Below are the code and all the weights of a small trained network. Each question names an input and a class and asks about switching units off, where a switched-off unit gives its printed mean instead of its output.

import numpy as np


def w(rows, s, z=0):
    codes = np.array(rows[::2]) - 128.0
    scale = np.full(codes.shape[1], s)
    scale[-1] = z or s
    return codes * scale


def norm(h):
    return h / np.sqrt((h * h).mean(-1, keepdims=True) + 1e-5)


def f(y):
    return np.maximum(y, 0)


def log_softmax(a):
    a = a - a.max(-1, keepdims=True)
    return a - np.log(np.exp(a).sum(-1, keepdims=True))


def net(x, mask):
    res = np.array(x, float).reshape(1, 2) / 4 @ E
    u = 0
    for l in range(2):
        y = f(norm(res) @ A[l][:, :-1].T + A[l][:, -1])
        res = res + np.where(mask[u : u + 7], y, B[l][:, -1]) @ B[l][:, :-1]
        u += 7
    return log_softmax(norm(res)[-1] @ U[:, :-1].T + U[:, -1])


A, B = {}, {}
E = w([
[81,138,6,163,11,131],'x0',
[49,58,171,83,86,207],'x1',
],0.013)
A[0] = w([
[63,88,119,125,133,167,146],'L0N1',
[3,70,89,118,26,204,102],'L0N2',
[35,93,110,226,52,191,94],'L0N3',
[19,114,100,118,156,162,1],'L0N4',
[153,135,78,192,88,108,118],'L0N5',
[187,79,199,76,153,58,144],'L0N6',
[2,65,112,205,8,86,88],'L0N7',
],0.0086,0.0059)
B[0] = w([
[153,186,100,133,116,152,180],'L0N1',
[110,164,92,185,255,111,254],'L0N2',
[204,82,153,62,38,109,215],'L0N3',
[171,162,178,131,235,192,144],'L0N4',
[145,121,170,53,140,101,188],'L0N5',
[139,129,101,81,61,88,208],'L0N6',
[91,107,168,100,36,129,232],'L0N7',
],0.012,0.0092)
A[1] = w([
[44,56,146,128,175,211,2],'L1N1',
[160,199,158,247,135,66,98],'L1N2',
[146,125,233,78,136,99,101],'L1N3',
[79,110,118,136,220,154,154],'L1N4',
[29,61,168,148,158,254,38],'L1N5',
[147,163,177,28,110,130,53],'L1N6',
[158,43,251,74,244,111,130],'L1N7',
],0.014,0.008)
B[1] = w([
[135,219,34,165,249,58,155],'L1N1',
[52,135,96,145,194,191,173],'L1N2',
[148,141,103,209,136,201,212],'L1N3',
[215,148,125,217,141,250,153],'L1N4',
[154,198,81,133,220,44,174],'L1N5',
[166,127,192,191,182,172,202],'L1N6',
[70,85,111,43,20,72,247],'L1N7',
],0.013)
U = w([
[109,81,128,39,5,76,240],'0',
[113,211,41,146,207,69,137],'1',
[212,108,203,248,144,237,113],'2',
[54,24,187,178,180,76,2],'3',
],0.019,0.013)

Each question gives the input, the list of numbers given to net, and the class t.
The units are the neurons (one row each of A and B). Each row of codes is followed by its name. A weight is (code - 128) times the scale printed after its matrix; where a second scale follows, it is the last column's (A, B and U).
mask holds one flag per neuron, layer by layer. A switched-off neuron (its flag False) gives its mean, the last column of its row in B, instead of its output. The means were averaged over made-up inputs and are rounded, as every weight is.
A unit's drop is (log p(t) with every unit on - log p(t) with that unit switched off) / (log p(t) with every unit on - log p(t) with every unit switched off).
The circuit of an input: a set's keep is (log p(t) with only the set's units on - log p(t) with every unit switched off) / (log p(t) with every unit on - log p(t) with every unit switched off). Starting from the 12 units with the biggest drops (on a tie, the unit counted first), units are removed one at a time, each time the one whose removal leaves the highest keep (on an exact tie, the one counted first), for as long as the keep stays at least 0.8.
circuit, biggest first: the units of the circuit, biggest drop first
top k neurons: the k neurons with the biggest drops, biggest first
k most important neurons of layer l: the k neurons of layer l with the biggest drops, biggest first
drop of u: that unit's drop, to one decimal
input [6,-5], class 0: circuit, biggest first => [L0N2]
input [4,5], class 1: 4 most important neurons of layer 0 => [L0N2; L0N6; L0N4; L0N7]
input [-4,-2], class 0: top 2 neurons => [L1N7; L0N1]
input [-5,6], class 1: 2 most important neurons of layer 0 => [L0N3; L0N5]
input [2,4], class 1: top 3 neurons => [L0N2; L0N6; L0N7]
input [3,-2], class 2: top 4 neurons => [L0N5; L1N7; L0N6; L1N6]
input [0,3], class 2: top 2 neurons => [L1N4; L0N1]
input [8,-7], class 0: 2 most important neurons of layer 0 => [L0N2; L0N5]
input [3,-1], class 2: top 2 neurons => [L0N5; L1N7]
input [-2,-1], class 2: top 3 neurons => [L0N2; L0N6; L1N7]
input [1,3], class 2: top 3 neurons => [L1N4; L0N1; L0N3]
input [2,-3], class 2: top 3 neurons => [L1N7; L0N5; L0N2]
input [1,0], class 2: top 2 neurons => [L0N7; L1N6]
input [-8,-7], class 0: circuit, biggest first => [L1N7]
input [-2,3], class 2: top 3 neurons => [L1N4; L0N1; L0N6]
input [-7,7], class 0: top 3 neurons => [L1N7; L0N2; L0N6]
input [-4,1], class 0: top 3 neurons => [L1N7; L0N1; L0N7]
input [3,0], class 2: 4 most important neurons of layer 0 => [L0N3; L0N5; L0N6; L0N2]
input [0,-2], class 2: top 2 neurons => [L0N2; L1N6]
input [-6,8], class 1: circuit, biggest first => [L1N5]
input [2,5], class 1: 2 most important neurons of layer 0 => [L0N2; L0N7]
input [-8,0], class 0: drop of L1N7 => 2.8
input [2,-1], class 2: drop of L1N7 => 0.4
input [-8,5], class 0: drop of L1N7 => 5.6
